A = [123 136 131 103 103 122 123 138 141]
A[0]: 123
A[6]: 123
A[1]: 136

m =
[[129 127 127 126 122 142 129 128 134 131]
 [125 135 130 129 128 128 122 126 131 128]
 [125 128 128 130 131 131 128 137 129 128]
 [128 121 127 125 124 129 130 129 124 128]
 [131 129 129 131 126 137 139 125 131 125]
 [131 128 127 126 131 131 120 131 128 129]
 [131 122 127 129 117 119 122 127 129 128]
 [124 128 126 129 121 135 132 121 128 129]
 [130 137 127 129 133 118 123 127 133 125]
 [128 132 125 130 120 152 130 126 128 130]
 [127 123 129 132 134 129 132 132 130 128]
 [133 135 128 120 128 134 136 126 129 128]
 [130 127 127 125 123 138 123 133 128 128]
 [126 126 128 129 135 132 122 128 134 126]
 [129 135 129 127 124 119 125 127 124 128]]
Indices start at 0.
(0, 0) -> 129
(3, 5) -> 129
(8, 6) -> 123
(8, 5) -> 118
(1, 1) -> 135
(7, 8) -> 128
(13, 1) -> 126
(7, 5) -> 135
(13, 6) -> 122
(14, 8) -> 124
(13, 4) -> 135
(1, 0) -> 125
(14, 6) -> 125
(2, 7) -> 137
(2, 4) -> 131
(7, 6) -> 132
(13, 5) -> 132
(9, 8) -> 128
(9, 3) -> 130
(6, 7) -> 127
(3, 7) -> 129
(0, 7) -> 128
(3, 8) -> 124
(12, 1) -> 127
(12, 3) -> 125
(10, 2) -> 129
(4, 2) -> 129
(7, 7) -> 121
(5, 8) -> 128
(5, 1) -> 128
(11, 4) -> 128
(12, 8) -> 128
(8, 3) -> 129

X =
[[144 119 135 131 111 130 138 125 140 112 121 114]
 [132 141 105 117 125 135 117 126 134 129 130 109]
 [143 130 141 130 137 126 115 141 120 133 116 108]
 [132 137 130 106 123 130 131 125 140 108 112 127]
 [136 123 121 126 142 123 119 134 130 101 134 131]
 [130 144 132 122 118 134 119 146 139 118 116 116]
 [132 140 132 111 116 131 130 132 139 109 109 127]
 [146 115 136 125 116 132 116 139 118 126 121 116]
 [124 134 121 110 129 130 115 137 147 114 127 114]
 [140 130 130 114 115 127 142 129 139 113 109 128]
 [124 125 122 120 133 116 117 140 147 111 133 116]
 [129 132 125 137 126 103 121 130 130 111 134 124]
 [131 153 120 130 115 121 121 121 119 114 124 129]
 [131 122 109 118 128 108 123 140 135 129 132 120]
 [146 125 121 119 116 122 146 127 135 124 112 126]]
Indices start at 0.
row 0 col 0: 144
row 2 col 4: 137
row 6 col 1: 140
row 12 col 8: 119
row 4 col 2: 121
row 10 col 4: 133
row 14 col 5: 122
row 5 col 8: 139
row 1 col 1: 141
row 8 col 9: 114
row 5 col 4: 118
row 9 col 10: 109
row 5 col 2: 132
row 11 col 11: 124
row 6 col 9: 109
row 13 col 4: 128
row 9 col 9: 113
row 4 col 0: 136
row 7 col 9: 126
row 13 col 10: 132
row 1 col 11: 109
row 12 col 4: 115
row 11 col 9: 111
row 6 col 11: 127
row 5 col 11: 116
row 9 col 7: 129
row 6 col 3: 111
row 8 col 0: 124
row 8 col 4: 129
row 2 col 0: 143
row 8 col 10: 127
row 5 col 3: 122
row 8 col 8: 147
row 13 col 5: 108
row 0 col 2: 135

M = [122 150 147 128 125 109 111 112 115 117 142]
M[0] => 122
M[5] => 109
M[1] => 150

data = 141	135	141	143	146	140	139	153	139
data[0] = 141
data[1] = 135
data[8] = 139
data[5] = 140

grid =
[[122 130 142 111 134]
 [124 136 118 136 108]
 [127 134 120 137 107]
 [130 131 120 137 109]
 [121 131 141 114 134]
 [134 119 138 123 129]
 [119 138 120 131 115]
 [121 131 139 112 132]
 [136 119 139 122 135]
 [137 121 133 129 120]
 [139 119 134 127 125]
 [131 129 122 136 111]
 [137 122 132 128 119]
 [139 118 134 124 126]
 [109 142 127 125 120]]
Rows and columns are counted from 0.
row 0 col 0	122
row 6 col 3	131
row 6 col 0	119
row 12 col 0	137
row 4 col 3	114
row 14 col 3	125
row 4 col 0	121
row 10 col 0	139
row 9 col 4	120
row 14 col 2	127
row 2 col 1	134
row 0 col 2	142
row 9 col 3	129
row 13 col 4	126
row 9 col 1	121
row 7 col 3	112
row 7 col 0	121
row 6 col 4	115
row 5 col 0	134
row 1 col 1	136
row 0 col 4	134
row 4 col 4	134
row 1 col 4	108
row 5 col 4	129
row 13 col 1	118
